Each row comes from the steps of one walk. Every step used is in the known rows, and no mark comes twice. Write the walk behind each row, first mark first.
Each row is shifted at random along 8 fixed directions that mean nothing.
Known rows:
fulora -> nibin -> ligepoz -> zivu -> dusid -> lugi: [  33, -311,  -43,  210, -231,  -62, -242,   51,    6,  259,   45,  110,
 -158,   20, -144, -197,  210,  -11,   53,  -53,    9,  -48,  129,   11,
  114,   36,   45,  245,  201,  128,   84,  147,   -7,    0,  182,  -51,
  -80, -193,  -22,   57,   52, -113,  -10, -258,  -55,  178,   57,   -9]
nibin -> dobem -> ligepoz -> fulora -> mesef -> kure -> dusid -> lugi: [ -81,  146,   -4, -111, -182,  153,   33, -131,  -27,   51,  -21,  -31,
  -45, -141, -176,  295,  -67,  -38,  133,  -61,  110,   27, -214, -166,
  -26,  -79,  149, -218,  -10, -117,    4,  -26,  -38,   37,  -65,  129,
  187,   27,   20,   42,   39,  288, -218,  -63,  -70,  -42,  137,  -33]
dusid -> nibin -> dobem -> ligepoz -> kure: [-293,  -36,  -72,  -33, -306,  134,  -45, -314,  -20,  162,  -60,  123,
 -296,  -75,   -2,  -54,  -93, -280,  154,  -88,  397,   47,   23, -178,
  -24,  -94, -154, -192, -156,   60, -118,   14,  -12,   95, -175, -136,
  161,  -34,  147,   32,  -28,  164, -166,  -55,   16, -173,  326, -115]
zivu -> ligepoz -> fulora -> dusid -> nibin -> dobem -> lugi: [ -14,   58,  159, -160,  218,   70,  199,   43,   12,  -53,   73, -198,
   52,    8,  -81,   91,  -31,  216,    8, -163,  -90,  -66,   43,   99,
  -67,    1,  112,  -57,  -46,  -18,  -22, -118,   51,  -59,    6,   77,
  176,  149,  194,  -65,  -63,  226,  269,   50,  -13,  -30,  -70,   39]
lugi -> dusid -> nibin -> zivu -> fulora -> mesef -> ligepoz -> kure: [ 202,  188,   39, -274,  227, -102, -104,  254,   57,  -75,  170,  173,
  395,   78,   23,  -65, -179,  131, -170,  -90, -163,  -92,  118,  240,
  -30,   79,  132,  200,  -91,  125,   -8,   43,  -50, -118,  142,  117,
 -118,   69,  -81, -108,  303, -191,   94,  -68,  -65,   79,   -7,  459]
kure -> dusid -> nibin -> zivu -> fulora: [  16,   68,  -48,  -29,   86, -368,  -33,   69,  110, -205,  -38,   -2,
   21,  164,  -51,   42,  -14,  115,  -98,  -66,  104,  -83,  158,   28,
  256,   28,  -10, -161,  -54,  133,   42,   14,  118,    7,  -91,   23,
  -13,  139,  -60, -178,  -23,    6,  -72,  128, -147, -408,  258,    4]
ligepoz -> fulora -> mesef -> lugi: [ 121,  309,  101,  -70,   16,  233,   39,  164,  -96,  202,  401,   49,
  342, -262,   67,  342, -126, -169,  180, -143, -109,   76, -194,  -65,
  -26,  -11,  265,  -46,  -14,   -2,  237,  177,  299, -299,  618, -190,
 -273,  125,  -41,   -1,  132,  243, -240, -267, -211,  310, -161,  457]
ligepoz -> nibin -> zivu -> dusid -> lugi: [ 207, -273,  -67,  265,   57,  -45,   46,  120, -112,   34,  103,   25,
  311,  -69,  -87, -180,  148,   46,  -44, -144, -360, -381,  -12,  226,
  165,  -70,  277,  174,  154,  -69,  150,   41, -339, -264,  315,  180,
  170,  -12,  -14,   82,  113, -298,  -68, -431,  -78,  134,  -56,  298]
ligepoz -> nibin -> dobem -> dusid -> lugi -> mesef -> kure -> zivu -> fulora: [ -50,  -12, -146,  -24,   84, -180, -188, -207, -130,  209,   28,   33,
  -93,  224,  -90,  117,  108, -282,   17,   68,   19,  124,  -57, -125,
   59,  -32, -408,  140,  -57,   22,  129,   -5,   87,   37,  127,  136,
 -307,   34,  -42,   55,  -77,  -62,    8,  -44,   81,   47,   66,  -20]
kure -> nibin -> dobem -> ligepoz -> zivu -> fulora -> mesef: [ -58,   82, -184, -129,   33,  -58, -143,  -41,   20,   64,  -57,  160,
   36, -131,  -63,  108, -243,   21,  -28,  -20,   18,   20, -117,  -20,
  -30,  -83,    7, -125,  -43,  -63,  -11,  165,  -53,   65,    1, -125,
   65,    0, -120, -124,   99,  -33, -158,  -67, -215,  103,   83,  135]
dusid -> nibin -> zivu -> ligepoz: [ -55,  169,   40,   78,  196,    6,  266,   21,   -9, -181,  -20,   16,
   -6,  126,   45, -147,    0,   22,   25,   -4,   24,   83,   95,  141,
   47,   53, -128, -274, -117, -129,  -53,    4,  156,    5,  -70, -102,
   20,  128,   15,   81, -207,   46,  205,  197,  132, -239,  -39, -188]
dusid -> nibin -> dobem -> lugi: [ -62,   -7,  -79,   53,  -13,  354,  242, -293,  -37,  142,   25,  -99,
  -93,   20,  -88,  -45,  -40, -335,  322, -164, -132, -144,  -19,   25,
  -85, -167,  -59,  -83, -109, -156,  -96, -192,   84, -129,  233, -140,
  208,  100,  332,   22,  -51,   88,  -27, -189,   29,  -38,  -51, -128]
lugi -> dusid -> nibin -> dobem -> ligepoz -> zivu -> fulora: [-108,  -46, -148, -163, -162, -118, -164,    4,    2,  163,  -45,  150,
  -48,  -90,  -17, -109,  -11, -104,  -77,  -11,  232, -104,  163, -114,
   48,   40,  -83,  -49,  -80,  245,   12,  -26,  -34,   68,  -96,   64,
   35,  -20,   26,  -77,   64,   40,  -20,   38,    1, -148,  225,  125]
dusid -> nibin -> ligepoz -> zivu -> fulora -> mesef -> dobem -> lugi: [ -73,  115,   44,  -92,   20, -174,  -81,   80,  -13, -152,   42,  -50,
   -8,  106,   89,  -12, -150,  298, -181,  106,   64,   -7,   53,   59,
   20,   27,    8,   -5, -183,  113,  -25,  125,  -14,  212, -211, -319,
  107,  143,  -62, -144,  -59,  154,  -26,  106,  -21,   27,  -36,   24]
ligepoz -> nibin -> dobem -> lugi -> mesef: [  40, -115,  -77,  -66,  114,  -78, -153, -258,  -52,   98,  127,   95,
  125,  103,  -33,   84, -248, -326,  166, -116,  -64,  -68,  -26,  159,
  -11, -129, -144,  238, -189,   41,  101,  102, -121, -207,  220, -278,
 -200,  119,  118,  -76,   52, -118,  -85, -332,  -94,  145,   44,  156]
fulora -> dusid -> lugi -> mesef -> ligepoz: [ 252,   49,   62,  102,  -39,  128,  226,  -20,  136, -199, -138,   17,
   76,   -8,  -61,    3,  -21,   84,  -23,  -81,  -53,   16,  180,  220,
 -208,   -7,   73,  -40,  126,  -41,  -97,  -51,  188,  -57, -101,   -3,
   81,  -18,   84,  -26,    3,  -62,  132,   44, -101,  -65,   -7,  -77]
dusid -> lugi -> mesef -> kure -> ligepoz -> fulora -> zivu -> nibin: [ -20,   90,  169,   74, -156,   63, -158,   17,  -59,   95,  228,   99,
   73,   -9,   31,  323,   20,   92,   92,  117,  122,   41, -110,  -96,
  -59,   74,  103,   23,  158,   69,   34,  112,  -58,   13,  159, -118,
 -152,    7,  -78,  -15,   -2,  107, -203,   -7,  -60,  206,  -39,   29]
kure -> nibin -> ligepoz -> zivu -> dusid -> lugi: [  65,   19,  140,   90,  100, -192,   -2,   11,   50, -180,  -91,   45,
 -113,  198,  -76, -106,  163,  120,   -7,  113,  -56,   87,  170,  109,
   28,   89, -155,    1,   82,  -17,   53,   -7,   88,   61,  -60,  -89,
  -99,  -75, -104,   64, -149,   23,  146,  153,   27,  -91,  -28, -240]
mesef -> ligepoz -> zivu -> dusid -> nibin: [ -16,  -91,   61,  134,  -86,  249,  148,  189, -103,  148,  116,  -17,
 -209, -101,  -38, -260,  218,   -5,  -66,   64,  -29,   41,  202,   64,
  -44,  121,  -13,  147,  112,  -40,  -91,   50,  -30,  -48,  124,  -50,
 -119, -121,  144,  219,  -54,  -93,  363, -113,  301,  136,  -35,   72]
fulora -> zivu -> dusid -> nibin -> dobem: [  -2, -155,  -98,    4,  324,  -74,  228,  113,   58,  -45,  -27,  -54,
    0,  -10,  -15, -257,   28,  -63, -181,  -93,  -70,  -21,  220,   35,
  -24,   25,  -19,  -28,  -13,   37,   77,   16,   70,   49,   81,   73,
   -4,   43,   77,   71,  -20,  -34,  302,  100,  160, -143,  -24,   43]
lugi -> mesef -> kure -> nibin: [ 143,  155,    8,   75,  424,  249,  254,   41,   -7, -337,   80,  -62,
  260,  -95,  110,   25, -145,   86,  -54,  -13, -303,    0, -110,  274,
 -161,  -53,  175, -135,  -62, -319,  -49,   40, -180, -423,  -28, -124,
   69,  136, -109,   57,   91, -284,  -99,  -51, -120,  100, -111,   62]
mesef -> lugi -> dusid -> nibin -> ligepoz -> kure -> zivu -> fulora: [ -65,  152,  110, -155,  -61,  207,   40,  320,  -67,  155,  250,   50,
  -91, -170,  104, -130,   64,   66,   43,   26,   12,   81,   68,  -34,
   97,   46,  134,  220, -114,   75, -115,  -92,    5, -202,  175,  -51,
 -120,   54,  181,  133,  -23,   44,  -35,  -29,  248,  133,  -33,   82]
dobem -> lugi -> dusid -> nibin -> zivu -> fulora -> mesef -> kure: [ -50, -100,  131,   40,  122,  -21,  -42,   61,    1,  -68,   41, -387,
  -53,  317, -105,  103,  283,  120,  136,   94, -245, -159, -245,   24,
  176,    4,  106,   54,  110,  -58,   39, -220,  135,  -71,   59,  282,
  103,  186,  143,   61, -153,    2,    8,  127,  -51,  -52, -259, -226]
fulora -> nibin -> dobem -> dusid -> lugi: [-133, -600, -169,  132,  -10,   63, -140,  -31,  -50,  285,   -7,  -62,
 -211,  -94, -177, -224,  170, -106,  -72, -157,  -42, -128,   55,  -68,
   95,  -80,  142,  277,  243,   57,   98,  105, -184, -182,   81,   86,
  179, -135,   54,  112,  121, -319,  -43, -422, -163,   83,  101,   -6]
dobem -> lugi -> mesef -> kure -> nibin -> ligepoz -> fulora: [ -63,    4,  229, -127,   41, -217, -252, -167,   83, -330, -129,   51,
  -28,  328,  181,  109, -115,  119,   91,   33,  213,  226,  -67,   43,
  -81,   25, -192,   52, -265,   85,  -56,  -42,   37,   40, -455, -306,
 -143,    8,  -60, -223, -101,   99,  -55,  277,   11, -103,   86, -338]
dusid -> nibin -> dobem -> lugi -> mesef -> kure -> ligepoz -> fulora -> zivu: [ -75,  100,   70, -101,  -15,  182,  119,  -94,  -55,  -23,   39,  -73,
   23,  -82,  135,  131, -192,   83,  120,   22,   -1,   16, -106,  -41,
 -199,  -44,   97, -137, -142,  -94, -128,  -80, -244,  144,  -38, -120,
  176,   19,   97,  -65,   11,  208,  -24,  110,  179,   90,  -88,  -65]
zivu -> ligepoz -> nibin -> dobem -> dusid -> lugi: [ -78,  137,  113,  115,   14, -152,   35, -188, -224, -116,   11,  -14,
  119,   68,  -81,  203,  -43,   13,  -24,   30,   45,  130,  -31,    7,
  -72,  108, -187, -327,  -28, -115,  229,  122,   33,   84,  -46,   44,
   -3,  156, -177,  190, -212,  242,   70,  -20, -181,  -90,  -35,  -77]
mesef -> ligepoz -> nibin -> dobem: [-146,  -62,  -75,  159,  -69, -149,  -27, -116, -119, -265,   12, -147,
 -254,  160,  -67,  161,  -63,  -32, -113,  -13,  205,  -71,  155,  138,
   11,   64, -160,  -49,  -34,   28,   74,  177, -164,  -32, -413, -214,
  -98,  110, -145,   19, -206, -205,   10,  -44,  -64, -128,  204, -103]
kure -> ligepoz -> zivu -> fulora -> dusid -> lugi -> mesef -> dobem -> nibin: [ 104,   17, -141,  -84, -360,   77, -111,  -23,   21,  127,  -65,   52,
   75, -154, -151,  243,  -74,  204,  -72,   22,  -22, -281,   19,   52,
  -90,  -99,  134,   -6,  190,  104, -202,  -49, -152,  168,   47,  125,
  280,  -18,   87, -208,  138,    6, -124, -121, -165,  115,  178,  196]
dobem -> ligepoz -> nibin -> zivu -> fulora: [  -2,  341,  116,  -12,  362, -245,  139,    3, -120, -102,  120,  148,
  120,  145,  215,  -32, -104,   79,  -52,  -32,  -31,  155,   -5,   76,
   97,  119, -193, -306, -248, -233,  208,  118,  196,  -38,  158, -118,
 -269,   47, -201,   59, -220,  105,  190,  230,  -14,  -78, -111,  151]
lugi -> mesef -> kure -> zivu -> dusid: [ 262,  360,   22,  -27,  416, -206,  170,   -7,  127, -343,  -57,   43,
  178,  201,  139,   59,  -16,  -86, -174,  169, -165,  136,    8,   69,
  -40,  133, -324, -172, -114,  -42,  175,  -19,  366,   16,  107,  162,
 -495,   90, -196,    8,  -79,  -77,  343,  353,   22, -112, -118,   95]
ligepoz -> kure -> dusid -> nibin -> zivu -> fulora -> mesef: [  33,  -21,   41,  -87,  190,   28,  -29,  249,   53,  225,  114,  -17,
   26, -199,   35, -161,    1,   79,  -42,  -43, -127,   32,  -41,  -62,
  142,  -95,  246,  158,   76,    5,  -16,   26,  -10, -209,  320,   75,
   83,  -45,   42,   19,  246,  -76,  -75, -165,   -8,   92,  -42,  337]
nibin -> zivu -> fulora -> dusid: [-108,  154, -142,  -77,  -47,  135,  163,  226,   64,  -10, -171,  229,
  191, -312,  178, -204, -155, -123,   77, -263,  222,  329,  -54, -103,
   17,  -83,   65, -350, -329,  -91, -101,  -20,  367,   18,  -56,  -63,
   24,   91,  130,  -90,  -22,  255,  -19,  101,  154, -235,  117,   23]
ligepoz -> nibin -> zivu -> fulora -> mesef -> dobem: [-116, -368, -329,  158,  161,  -70,  -56,  -17,  -29,  -59, -156, -175,
  -17,  146, -163, -119,   29,  -58,  -60, -145,  -40, -174,  -19,  204,
  159, -290,  -35,  160,  -50,  -65, -138,  -91, -149,  -66, -322,  -74,
  383,  160,   41, -128,  -82, -393, -186,  -72,  108,  -88,  113, -165]
dusid -> nibin -> dobem -> ligepoz -> kure -> zivu: [-168,  339,    1,  -80,  -37,   41,  192, -175,  -29,    6,  129,   -9,
 -197, -110,  124,  113, -129,  -79,   16,  102,  132,    3,  -90, -185,
   83,   22,  -68, -405, -137,  -95,   53,   78,    5,  133,  102,  -19,
  -76,   69,  -26,  115, -113,  222,  -39,   84,  -14,  -85,   89,   92]
mesef -> lugi -> dusid -> nibin -> dobem -> ligepoz: [  50,   71,    2, -130,   38,   32,   59,  -73,  -31,  116,  148,  -21,
 -173,  219, -188,   61,  120, -267,   84,  -16,  -76, -140,  195,   67,
   26,  115, -232,  199,   66,  102,  102,  -65,  203, -143,  284,  148,
 -310,   14,  166,  146,  -71,  -35,  210,  -31,  -40,  -47,    6,   -3]
dusid -> nibin -> dobem -> lugi -> mesef -> kure -> ligepoz: [ -62,  142,   69,  -42,  -55,   73,   52, -290,   -4, -183,  -84,   -5,
  -85,  123,   28,  135, -204,  -40,  137,   97,   57,   34,  -22,   57,
 -203,    2, -173, -153, -155,  -71, -123,  -61, -104,  146, -168, -156,
   92,   75,   62,  -29, -102,  117,   25,  109,  -24,  -77,  -17, -232]
dusid -> lugi -> mesef -> dobem -> nibin -> ligepoz -> kure -> zivu: [  -3,    0,  -50,  -49,  -35,  -36,   34, -158,   73,  -66, -202,   -2,
 -222,   80,  172, -111,   21,  -25, -152,  201,  117,   13,   56,  -69,
  -54,  -67, -248,   65,  -21,   87, -113, -103,   -2,  143, -286,  -73,
   33,  -94,  -59,  -29,  -74,  -75,  -17,  183,  184,  -49,   40, -190]
kure -> zivu -> ligepoz -> fulora -> dusid -> nibin -> dobem -> lugi: [ -87, -192,  -35, -185,  -46,  -18,   16,   21,  147,   90,  -16, -100,
 -221,   -9, -121,   -9,    7,  173,  -15,  -81,   61, -180,   58,   -2,
  136, -115,  110,  157,   11,  160, -193, -141,  -82,  100,  -60,   76,
  145,   61,  332, -188,  -77,  -21,  203,    1,  157,  -29,  162,  -44]
kure -> zivu -> nibin -> dobem: [  -1, -121, -331,   72,   86,   -4,   47, -165,  175,  -76, -217,  127,
  -44,   86,  -81, -186,  -88, -250,  -35, -101,  -20, -245,  148,   64,
  113, -196, -210,   50,  -53,   34, -105, -124,   38,   19,  -73,  -39,
   47,    5,   56, -233,   16, -451,   41,  -47,   44, -148,  161,  -49]
dobem -> nibin -> zivu -> fulora: [ -14,  -39, -285,    8, -174,   92,  -46,  -60,   -3,   84, -135,  137,
  217,    8,   26,  -61,  -27, -151,  118, -316,   -9, -269, -110,   12,
  112, -177,   49, -188, -120,  -26, -102,  -92,   98, -119,   37,  111,
  219,   23,   69, -243,  143, -122, -242, -168,  -99, -160,  223,  124]
mesef -> kure -> lugi -> dusid -> nibin: [  90,   23,  252,   20,  -46,  -70,    7,  -82,   58, -233,   43,  114,
   85,   62,   86,   83,  -40,  -10,    4,   29,    2,    2,  134,   30,
  -98,   71,   68,   -7,  -74,  106,   36,  -64,   -1,  -55,  -23,  -91,
  -87,  100,   61,  -59,  -17,  -10,  -56,   73, -126,  -90,  112,  -45]
nibin -> ligepoz -> fulora -> dusid -> lugi: [  33,   18,   21,  -76, -256,  204,  -34,  182,   52,  369,  177,  131,
 -124, -280,    6,  -93,  106, -101,  125, -240,  165,   49,  124, -159,
   -2,   39,  227,  175,  106,  147,   56,   68,  204, -236,  293,  -73,
 -178, -212,  102,    7,  134,  208,  -18, -250,   20,  120,   71,  266]
zivu -> dusid -> nibin -> ligepoz -> kure -> lugi -> mesef: [ 149, -165,  132,  178, -131,   14,  -24,  -70,   66,  -38,  -20, -127,
  -48,  109, -210,  -19,  232,   65,  122,   51, -163, -183,    2,   98,
   75,   -4,   92,  269,  215,   28,  -96, -172, -175,  -40,  -36,  184,
  155,  -92,   94,  131,   61,  -59,  -40,  -58,  -29,  -10,  -33, -145]

Which walk is each row?
[ 188,  234,  -10,   46, -108,  -10,  106, -110,   66, -450, -136,  -77,
  231,  171,  -83,  197, -160,  150,   31,   -6,  -62, -148,  -39,  285,
   23,  -65,   46, -193,  -69, -111, -215,  -89, -218,   59, -359,  118,
  182,   83,  -50,  -99,  152, -123, -140,   77,  -12, -236,  213,  -80]
lugi -> mesef -> ligepoz -> kure -> dusid -> nibin -> zivu
[  79, -224,   15,  250, -198,   69, -113,  -54,   58,   -9,  -98,  -64,
  -44, -143,  -35,  -79,    3,  186,   80,  -55,  -32,  -51,  -32,   60,
   15, -112,  294,   43,  195,  -77,  -77,   13, -286, -134, -169,  -42,
  366, -171, -130,   27,  175, -170, -372, -192, -197,   88,   41, -142]
fulora -> nibin -> ligepoz -> kure -> dusid -> lugi -> mesef
[  92,   -6,  191,   80, -174,  -81, -228,  -96,  -70,  -83,   -3,  154,
  208,  188, -138,  149,  103,  181,  -47,  173,  -82,  -76,  -46,   63,
   28,   77,  -38,   51,  186,   31,   42,   62, -121,  130,   74,  203,
  -41,  -83,  -90,   33,  121,  -87,   40,  -92, -167,   56,   53,   50]
dobem -> dusid -> lugi -> mesef -> kure -> ligepoz -> zivu -> nibin
[ 128,  294,  126,  -49, -225,  -86, -135, -131,  -19,  -13,   18,  -94,
   40,  288,  -12,  357,  -15,   47,  211,   81,  -70,  -24, -223,  -43,
   42,   68, -167,    0,  -24,    5,  -48, -119,  168,  137,  129,  135,
 -215,   26,   70, -112,   37,  217,  -15,   72,  -79,   -8,  -39,   -2]
dobem -> lugi -> mesef -> ligepoz -> kure -> dusid -> nibin -> zivu -> fulora
[-179,  -13, -103,  -33,   54,  -27,   11,   -9,  -25,   68,   21,  -84,
 -184,    3, -128,    5,  -11,  101,  -44,   49,   89,  -89,  -14,    6,
  132,  -79,   41, -109,  -17,    2,  -53,   79,  -68,   78, -137,  -94,
  257,  107,   34,   11,  -68,   15,  -78,   48,  -24,  -58,   69,  -33]
dusid -> nibin -> dobem -> ligepoz -> zivu -> fulora -> mesef
[   8,  -67, -250,    7,   49,  228,  144,  126,  -64,   47, -142,  -77,
  236,  -64, -185,  -66,   82,   -3,  -32, -137, -235, -118, -232,   16,
   81, -190,  155,   -5,    7, -181, -113, -173,   73,   -5,   20,  261,
  394,  109,  121,   18,   98,  -38,  -74, -132,   81,  -59,  -51,    8]
nibin -> zivu -> fulora -> mesef -> dobem -> dusid -> lugi
[ -30,  -79,   96,  -72,  -24, -237,  -98,  -99,  149,  -75, -250,    9,
 -214,  241,  -80,  -62,   47,  -66,   19,  202,  162,  250,  259,  -32,
  -60,  -17, -316,  186,  -65,  173, -148, -248,  232,  378, -347, -214,
    7,   12,   77, -100, -217,  112,   80,  449,  230, -184,  -12, -493]
kure -> lugi -> dusid -> nibin -> ligepoz -> zivu -> fulora -> mesef -> dobem
[ -43,   26, -195,  -97, -172,   30, -143,  -45,    0,  242,   63,  -45,
   27,  -59, -243,  129,   27, -141,   95,    8,    9, -196,  -64,  -57,
   86,  -37,   69,  -75,  104,   72,   19,  -23,    0,   35,  129,  212,
  113,   64,   34,   25,   97,   54, -173,  -92, -144,    1,   57,  120]
lugi -> dusid -> nibin -> dobem -> ligepoz -> zivu -> fulora -> mesef
[ -76, -346, -168, -247, -217,   22, -300,  -67,   99,  196,  -43,   81,
  205,  -31,  -51,  -48, -124, -244,   81, -174,  158,  -99,  -51,  -52,
   -3, -196,   94,  278, -119,  254, -136, -108,  -98,  108,  -63,  -46,
  173,   17,  191, -271,  204,   18, -228, -204,   92,   23,  187,   54]
ligepoz -> fulora -> mesef -> dobem -> lugi -> dusid -> nibin -> zivu
[-126,  -34,  227,  -69,  321, -319,   83,   51,  -45, -219, -132,    6,
   26,   18,  297, -147, -210,  122, -167,  112,  125,  377,  129,   -9,
 -170,  140, -192, -212, -225,   -5,  178,   64,  100,  230, -193, -192,
 -157,   97,  -76,   65, -314,  204,  397,  418,  206,  -86, -230, -192]
fulora -> zivu -> ligepoz -> nibin -> dobem -> lugi -> dusid
[  40,  115,  -25,  102, -413,  120, -105, -137,  -47,  -40,   49,  101,
   70,  -15, -181,  417, -144, -170,  226,  141,   33,  -31, -166,   25,
   26,  -16,  -41,  127,   17,    0, -109,   90, -181,  146,  -38, -202,
 -228,   83,   91,  -40,   39,   -9, -219, -192,  -23,  161,   93,  -93]
kure -> lugi -> mesef -> ligepoz -> zivu -> nibin -> dobem
[ -17,   53,  105,   42, -165,   41,  126,  128,  -34, -242,    7, -121,
  131,   12,   68,   39,   43,  139,   77, -100,   94,  -40,  125,   68,
    3,   18,  190, -179,  -89,   59,  -36, -142,   -5,   34, -255,  -37,
  188,   80,   19,  -30,  -86,  176, -180,  228,  144, -184,   39, -248]
mesef -> lugi -> dusid -> nibin -> ligepoz -> fulora -> zivu
[  -4, -117,  -31,   53,  116,  223,  229,  -41,   49, -102,    3, -416,
 -135,   22, -133,   45,  111,   37,   43,  -42, -223, -179,  -97,  104,
  -17,  -81,  167,    8,  111, -139,  -55,  -77,  -80, -147,  -33,  238,
  193,  119,  240,   98,   -2,  -48,   60,  -97,  -79,   -1,  -97, -108]
fulora -> dusid -> nibin -> dobem -> lugi -> mesef -> kure
[ -29, -135,   27,  103,  -33,    2,  -21,  185,   13,  -42,  -31,   93,
   60, -109,  114, -126,  -28,  200,  -44,   -2,  -20,    8,  -82,   -6,
   59,  -78,  275,   84,  -49,    7, -125,   49, -160,   11, -115, -155,
  257,   45,   31, -101,   48, -118, -219,  -29,    7,   54,  -18,  -27]
dusid -> nibin -> zivu -> fulora -> mesef -> kure -> lugi
[ 241,   49,  146,   75,  -64, -159,  -60,   83,   -1, -120,   10,  137,
  331,  -50,  122,  188,  -90,   80,   12,   59,  -98,  189, -115,    4,
  -73,  166,   48,   83,   17,  -40,   91,   81,  -94,  188,   33,  -22,
 -315, -125, -226,  -47,   62,   63,   22,   58,  -34,  182, -154,   34]
kure -> lugi -> mesef -> ligepoz -> fulora -> nibin -> zivu -> dusid
[ 104,   58, -250,   29,    5, -122,  -49, -117,   44,   94,  -81,  -71,
   36,  218, -103,   85,   50, -165,  -65,  -41,  -30, -192,   51,  -12,
  -36,   -5, -277,    0,  134,  126,   49,  -21,  222,  187,   62,  153,
  -29,  -50, -152, -182,   57,  -58,   95,   64,  -63,  -38,  -20,   88]
dusid -> nibin -> zivu -> ligepoz -> fulora -> mesef -> dobem
[ -48, -178,  -33,  -71, -420,   40, -359,  -50,  -65,   72, -173,  296,
  179,   20,  -79,   15,  -15,   60,   59,  -87,  181,  111, -165,  -36,
  -26,  -76,    7,  170,  -32,   74, -252,  -34, -186,  109, -268,  115,
  164, -121,   67,  -87,  238,  -40, -240, -195,   15,  -14,  319,  -80]
dobem -> dusid -> lugi -> mesef -> ligepoz -> kure -> nibin -> zivu -> fulora
[ 109,  -66,  204,  -89, -157,  -33, -179, -296,  128,  125,  -16,  159,
   26,  199, -110,  126,   25,  -84,  203,  -67,   45,  -17,   47,  -21,
 -113,  -46,  -11,  116,   66,   65,  -70, -188,  105,  104,   65,   55,
   42, -157,   88, -137,   61,   43,  -57,  117,  -96,   26,   88,  -91]
dobem -> ligepoz -> fulora -> mesef -> kure -> lugi -> dusid -> nibin
[-110,  -38,  103, -120,  205,   -4,  173,  -38,   61,  -26, -193,  112,
 -126, -249,  202, -198, -101,   70, -101,  -53,  165,  323,  139, -133,
 -242,   14,  -40, -210,  -51, -127,   17,   -5,   19,   72, -205, -138,
  132, -193, -103,    2, -105,  183,  113,  205,   11,  -63,  -44, -154]
kure -> nibin -> dobem -> ligepoz -> fulora -> dusid -> lugi
[ -82, -194,   42,   19,  -70,  143, -280,  312,  -42,  176,  329, -118,
   43,  -30, -206,   46,  187,   29,   76,  -55,  -32, -132,  -55,   52,
  216,   64,  296,  472,  256,   92,   78,  132, -128, -351,  124,   23,
 -143,  -23,  -57,  128,  103, -196, -205, -350, -112,  268, -144,  100]
zivu -> nibin -> ligepoz -> fulora -> mesef -> lugi -> dusid
[  69,  136, -124, -134,   33, -252,  -27, -237,  127, -303, -320,  205,
  176,  142,  126,  -31, -155,  -20, -165,   43,  206,   74,   45,  -16,
 -127,   -2, -338, -238, -292,   76,  -86, -118,  -54,  370, -493,  153,
   24,  -57, -188, -218,   21,   19,   79,  394,  138, -245,  220, -117]
lugi -> mesef -> kure -> zivu -> dusid -> nibin -> dobem -> ligepoz -> fulora
[  74, -175,   12,  -58,    9, -273, -335,   60,  128, -216,  -67,  296,
  267,  129,  -97,   20, -131,   87, -124,  -26,   29,   80,  -66,  138,
  -13,   -6,   95,  154,   -5,  138,   35,  257,  -78,   80,  -85,    5,
  -67,   76, -124, -114,  145, -155, -149, -170, -254,   40,  172,   41]
fulora -> mesef -> kure -> nibin -> zivu -> dusid -> lugi
[ 135,    0, -112, -187,  344,  200,  212,   -7,   64,  159,   -6,  -17,
  -44,  -19,  -28, -179,  -30,  -71,  -31, -103, -175,   -4,  107,   63,
 -133,  -89,  -20,  187,  -26, -150, -157, -137, -143, -150,  105,  146,
    6, -190,  142,    5,  235, -168,  234,   63,  339,   73,    8,  103]
lugi -> mesef -> kure -> dusid -> nibin -> dobem -> ligepoz -> fulora -> zivu
[ 114,  223,   -7,    4,  212, -169,   46,   11,  111, -152,  -27,   39,
 -138,  215,  115, -143,  100,  -74, -135,  226,   18,  215,  114,   -1,
  -21,  203, -363,   15,  -39,    1,   58,   56,  220,   88,  -36,   80,
 -490,  -87, -197,  129, -120,  -66,  323,  307,  169,  -61, -116,  -91]
lugi -> mesef -> kure -> zivu -> dusid -> nibin -> ligepoz
